Below are the code and all the weights of a small trained network. Each question names an input and a target symbol and asks about switching units off, where a switched-off unit gives its printed mean instead of its output.

import numpy as np


def w(rows, s, z=0):
    codes = np.array(rows[::2]) - 128.0
    scale = np.full(codes.shape[1], s)
    scale[-1] = z or s
    return codes * scale


def f(y):
    return y / 2 * (1 + np.tanh(0.7978845608 * (y + 0.044715 * y**3)))


def softmax(a):
    e = np.exp(a - a.max(-1, keepdims=True))
    return e / e.sum(-1, keepdims=True)


def log_softmax(a):
    a = a - a.max(-1, keepdims=True)
    return a - np.log(np.exp(a).sum(-1, keepdims=True))


def net(x, mask):
    ids = ['ΣΦαβζημπ'.index(c) for c in x.split()]
    T = len(ids)
    res = E[ids] + P[:T]
    u = 0
    for l in range(2):
        r = res
        for j in range(3):
            rows = slice(4 * j, 4 * j + 4)
            q, k, v = (r @ M[l][rows].T for M in (Q, K, V))
            z = softmax(np.where(np.tri(T) > 0, q @ k.T / 4**0.5, -1e9)) @ v
            o = O[l][rows]
            res = res + np.where(mask[u + j], z, o[:, -1]) @ o[:, :-1]
        u += 3
        y = f(res @ A[l][:, :-1].T + A[l][:, -1])
        res = res + np.where(mask[u : u + 4], y, B[l][:, -1]) @ B[l][:, :-1]
        u += 4
    return log_softmax(res[-1] @ U[:, :-1].T + U[:, -1])


Q, K, V, O, A, B = {}, {}, {}, {}, {}, {}
E = w([
[62,235,88],'Σ',
[95,152,101],'Φ',
[105,147,83],'α',
[59,137,92],'β',
[96,167,77],'ζ',
[119,125,91],'η',
[131,169,123],'μ',
[142,2,88],'π',
],0.014)
P = w([
[161,218,40],'0',
[55,99,252],'1',
[203,190,241],'2',
[74,99,18],'3',
[83,37,186],'4',
[226,215,185],'5',
[67,70,14],'6',
[72,59,201],'7',
],0.012)
Q[0] = w([
[132,168,148],'L0H1',
[116,64,120],'L0H1',
[126,127,160],'L0H1',
[128,82,130],'L0H1',
[138,88,128],'L0H2',
[149,90,135],'L0H2',
[114,5,139],'L0H2',
[127,74,77],'L0H2',
[154,129,85],'L0H3',
[171,180,99],'L0H3',
[143,65,100],'L0H3',
[136,97,144],'L0H3',
],0.02)
K[0] = w([
[170,130,165],'L0H1',
[1,57,159],'L0H1',
[113,58,168],'L0H1',
[14,182,128],'L0H1',
[86,235,170],'L0H2',
[38,97,141],'L0H2',
[136,199,246],'L0H2',
[146,211,183],'L0H2',
[154,124,175],'L0H3',
[211,65,19],'L0H3',
[165,132,197],'L0H3',
[173,189,115],'L0H3',
],0.012)
V[0] = w([
[83,92,88],'L0H1',
[165,197,125],'L0H1',
[205,152,139],'L0H1',
[170,105,74],'L0H1',
[188,166,190],'L0H2',
[150,91,2],'L0H2',
[107,77,186],'L0H2',
[94,185,229],'L0H2',
[127,152,157],'L0H3',
[63,231,82],'L0H3',
[244,127,64],'L0H3',
[213,193,136],'L0H3',
],0.0073)
O[0] = w([
[80,93,97,194],'L0H1',
[113,137,47,104],'L0H1',
[149,210,60,43],'L0H1',
[132,140,132,112],'L0H1',
[130,97,143,133],'L0H2',
[95,142,104,128],'L0H2',
[132,253,190,52],'L0H2',
[105,133,158,164],'L0H2',
[74,151,111,136],'L0H3',
[151,49,71,254],'L0H3',
[158,121,170,66],'L0H3',
[104,163,59,110],'L0H3',
],0.0068,0.0032)
A[0] = w([
[234,71,125,195],'L0N1',
[103,84,44,37],'L0N2',
[250,69,221,252],'L0N3',
[53,118,255,34],'L0N4',
],0.0075,0.0046)
B[0] = w([
[161,184,40,202],'L0N1',
[125,164,190,230],'L0N2',
[121,212,158,252],'L0N3',
[250,95,137,219],'L0N4',
],0.013,0.0045)
Q[1] = w([
[91,75,149],'L1H1',
[144,243,111],'L1H1',
[67,121,103],'L1H1',
[104,73,73],'L1H1',
[101,158,222],'L1H2',
[204,118,156],'L1H2',
[201,130,250],'L1H2',
[211,60,85],'L1H2',
[191,76,90],'L1H3',
[148,174,156],'L1H3',
[123,155,148],'L1H3',
[128,198,164],'L1H3',
],0.013)
K[1] = w([
[100,184,34],'L1H1',
[149,8,108],'L1H1',
[63,157,93],'L1H1',
[134,112,189],'L1H1',
[68,100,157],'L1H2',
[123,124,158],'L1H2',
[48,66,147],'L1H2',
[88,225,178],'L1H2',
[78,60,143],'L1H3',
[149,105,99],'L1H3',
[134,148,52],'L1H3',
[185,239,102],'L1H3',
],0.012)
V[1] = w([
[74,147,62],'L1H1',
[203,84,109],'L1H1',
[129,56,135],'L1H1',
[100,209,86],'L1H1',
[76,54,25],'L1H2',
[172,166,70],'L1H2',
[141,48,190],'L1H2',
[134,76,130],'L1H2',
[156,77,186],'L1H3',
[218,180,64],'L1H3',
[255,81,79],'L1H3',
[140,113,175],'L1H3',
],0.0095)
O[1] = w([
[83,142,149,128],'L1H1',
[91,254,189,168],'L1H1',
[175,72,164,36],'L1H1',
[27,211,141,221],'L1H1',
[19,88,215,159],'L1H2',
[79,77,96,254],'L1H2',
[149,138,154,5],'L1H2',
[72,125,160,92],'L1H2',
[135,90,141,91],'L1H3',
[30,209,10,225],'L1H3',
[93,185,135,206],'L1H3',
[100,56,96,100],'L1H3',
],0.0049,0.0062)
A[1] = w([
[73,115,44,113],'L1N1',
[89,173,103,3],'L1N2',
[92,75,162,160],'L1N3',
[164,112,10,79],'L1N4',
],0.014,0.0049)
B[1] = w([
[139,76,86,252],'L1N1',
[254,106,161,196],'L1N2',
[176,119,66,183],'L1N3',
[59,70,162,213],'L1N4',
],0.0097,0.017)
U = w([
[119,103,56,162],'Σ',
[26,70,125,92],'Φ',
[112,108,141,85],'α',
[1,158,188,255],'β',
[171,9,227,99],'ζ',
[119,77,199,147],'η',
[85,231,55,156],'μ',
[189,85,142,42],'π',
],0.0083,0.0099)

Each question gives the input, a string of symbols that net reads in full, and the target symbol t.
The units are the heads (4 rows each of Q, K, V and O) and the neurons (one row each of A and B). Each row of codes is followed by its name. A weight is (code - 128) times the scale printed after its matrix; where a second scale follows, it is the last column's (O, A, B and U).
mask holds one flag per unit, layer by layer, with each layer's heads first. A switched-off unit (its flag False) gives its mean, the last column of its rows in O or B, instead of its output. The means were averaged over made-up inputs and are rounded, as every weight is.
A unit's drop is (log p(t) with every unit on - log p(t) with that unit switched off) / (log p(t) with every unit on - log p(t) with every unit switched off).
The circuit of an input: a set's keep is (log p(t) with only the set's units on - log p(t) with every unit switched off) / (log p(t) with every unit on - log p(t) with every unit switched off). Starting from the 12 units with the biggest drops (on a tie, the unit counted first), units are removed one at a time, each time the one whose removal leaves the highest keep (on an exact tie, the one counted first), for as long as the keep stays at least 0.8.
circuit, biggest first: the units of the circuit, biggest drop first
unit that matters most: the unit with the biggest drop
k most important neurons: the k neurons with the biggest drops, biggest first
top k neurons in layer l: the k neurons of layer l with the biggest drops, biggest first
heads that matter: for each layer, one digit per head in row order, 1 if its drop is at least 0.15 and else 0, layers parted by /
input η α μ Φ β, target ζ: heads that matter : 110 / 001
input β π μ μ, target Φ: unit that matters most : L1N4
input β β β η α, target ζ: top 2 neurons in layer 0 : L0N1; L0N3
input ζ π π π ζ β π, target Φ: 3 most important neurons : L1N4; L1N2; L0N1
input β η ζ μ β π μ, target Φ: circuit, biggest first : L0N3; L1H2; L1N4; L0N1
input μ β π π α π, target μ: circuit, biggest first : L0N3; L0N1
input π ζ μ μ α, target β: circuit, biggest first : L1N2; L1N1
input Σ α μ, target Σ: circuit, biggest first : L0H3; L0N1; L0H1; L1H2
input π μ Φ π η β, target μ: 2 most important neurons : L0N2; L1N4
input η π μ Σ ζ β π, target Φ: heads that matter : 000 / 010
input π μ π μ μ β β η, target ζ: 3 most important neurons : L0N4; L0N2; L0N1
input μ π β π π μ, target μ: heads that matter : 101 / 000
input ζ β Σ π μ Σ π π, target Σ: 2 most important neurons : L0N1; L0N3
input π μ π β α, target ζ: top neuron in layer 0 : L0N4
input μ β β π ζ π β β, target ζ: 2 most important neurons : L0N4; L0N3
input π η π μ α, target β: circuit, biggest first : L0H2; L1N1
input ζ μ π Σ μ π η Σ, target Σ: heads that matter : 000 / 000
input Φ η π η, target Φ: 2 most important neurons : L1N4; L0N3
input β ζ β Σ β ζ, target ζ: 2 most important neurons : L0N3; L0N1
input α α μ π π, target β: circuit, biggest first : L0N3; L1N2; L1N1
input β β π Σ π μ β, target Φ: heads that matter : 010 / 111
input η π μ η, target Φ: top 2 neurons in layer 1 : L1N4; L1N3
input η β π Σ μ, target β: heads that matter : 000 / 000
input Φ π π μ ζ, target β: unit that matters most : L1N2
input μ ζ μ ζ π α, target μ: top 2 neurons in layer 1 : L1N1; L1N4
input π η ζ, target μ: heads that matter : 001 / 001
input μ Σ β π β π, target μ: unit that matters most : L0N3
input π μ α Σ ζ μ ζ, target Φ: 3 most important neurons : L0N3; L1N4; L1N2
